Here is a tiny trained network, its code and every weight. The questions are about switching its units off for an input and a class, where a switched-off unit gives its printed mean instead of its output.

import numpy as np


def w(rows, s, z=0):
    codes = np.array(rows[::2]) - 128.0
    scale = np.full(codes.shape[1], s)
    scale[-1] = z or s
    return codes * scale


def norm(h):
    return h / np.sqrt((h * h).mean(-1, keepdims=True) + 1e-5)


def f(y):
    return y / 2 * (1 + np.tanh(0.7978845608 * (y + 0.044715 * y**3)))


def log_softmax(a):
    a = a - a.max(-1, keepdims=True)
    return a - np.log(np.exp(a).sum(-1, keepdims=True))


def net(x, mask):
    res = np.array(x, float).reshape(1, 6) / 4 @ E
    u = 0
    for l in range(2):
        y = f(norm(res) @ A[l][:, :-1].T + A[l][:, -1])
        res = res + np.where(mask[u : u + 3], y, B[l][:, -1]) @ B[l][:, :-1]
        u += 3
    return log_softmax(norm(res)[-1] @ U[:, :-1].T + U[:, -1])


A, B = {}, {}
E = w([
[91,245,125,157,43,161,93,27,155,30,163],'x0',
[186,119,190,77,169,84,129,151,68,83,134],'x1',
[131,167,111,120,143,165,196,194,79,177,56],'x2',
[160,2,142,189,82,88,64,106,32,163,166],'x3',
[66,212,208,80,175,98,101,169,102,70,152],'x4',
[92,96,70,120,160,88,75,36,156,172,81],'x5',
],0.0062)
A[0] = w([
[158,223,151,47,231,100,136,184,142,213,29,70],'0.n0',
[128,145,211,134,129,119,134,200,51,58,153,2],'0.n1',
[73,207,119,148,23,221,228,113,165,3,125,90],'0.n2',
],0.0055,0.0032)
B[0] = w([
[100,129,175,181,175,116,205,109,194,60,124,221],'0.n0',
[163,118,158,92,106,127,114,218,21,83,195,178],'0.n1',
[107,160,116,118,49,252,80,76,74,164,108,253],'0.n2',
],0.011,0.0048)
A[1] = w([
[160,159,178,59,103,85,159,242,39,80,216,84],'1.n0',
[149,56,63,174,88,100,192,192,103,193,119,100],'1.n1',
[121,121,43,119,150,31,2,26,165,69,171,4],'1.n2',
],0.0062,0.0022)
B[1] = w([
[159,157,167,144,130,39,111,33,33,107,117,253],'1.n0',
[248,131,70,159,198,146,97,229,87,202,18,217],'1.n1',
[77,50,111,22,133,88,112,139,155,169,224,222],'1.n2',
],0.011,0.0048)
U = w([
[157,160,204,141,115,63,124,106,26,66,145,27],'0',
[81,210,102,137,26,246,102,89,134,129,137,230],'1',
[70,150,147,146,189,120,251,136,205,68,74,254],'2',
[67,61,101,84,105,72,76,96,174,153,208,44],'3',
[209,80,88,191,156,135,131,181,142,178,62,99],'4',
],0.013,0.00095)

Each question gives the input, the list of numbers given to net, and the class t.
The units are the neurons (one row each of A and B). Each row of codes is followed by its name. A weight is (code - 128) times the scale printed after its matrix; where a second scale follows, it is the last column's (A, B and U).
mask holds one flag per neuron, layer by layer. A switched-off neuron (its flag False) gives its mean, the last column of its row in B, instead of its output. The means were averaged over made-up inputs and are rounded, as every weight is.
A unit's drop is (log p(t) with every unit on - log p(t) with that unit switched off) / (log p(t) with every unit on - log p(t) with every unit switched off).
The circuit of an input: a set's keep is (log p(t) with only the set's units on - log p(t) with every unit switched off) / (log p(t) with every unit on - log p(t) with every unit switched off). Starting from all 6 units, units are removed one at a time, each time the one whose removal leaves the highest keep (on an exact tie, the one counted first), for as long as the keep stays at least 0.8.
units of the circuit, in order: the units of the circuit, biggest drop first
top k neurons: the k neurons with the biggest drops, biggest first
k most important neurons of layer l: the k neurons of layer l with the biggest drops, biggest first
drop of u: that unit's drop, to one decimal
input [7,-8,-7,7,-5,0], class 3: units of the circuit, in order	1.n2
input [1,-5,0,4,-2,-4], class 4: top 2 neurons	1.n1; 0.n2
input [-8,-2,1,5,8,7], class 2: top 2 neurons	0.n0; 0.n1
input [7,7,-6,-6,8,4], class 1: top 2 neurons	0.n2; 1.n0
input [-2,8,-7,-6,-2,1], class 2: units of the circuit, in order	0.n1; 1.n0
input [-2,4,-2,-6,-8,-8], class 1: top 2 neurons	0.n2; 1.n1
input [-7,-3,4,1,6,-2], class 2: 2 most important neurons of layer 0	0.n0; 0.n2
input [0,5,-2,1,-4,2], class 3: top 2 neurons	1.n2; 0.n1
input [1,-3,6,-2,6,2], class 2: drop of 0.n0	2.9
input [8,3,-2,7,-4,-2], class 3: drop of 1.n2	0.4
input [-8,4,1,-4,0,-7], class 0: drop of 0.n1	0.8
input [-2,2,3,1,2,4], class 2: drop of 0.n0	0.1
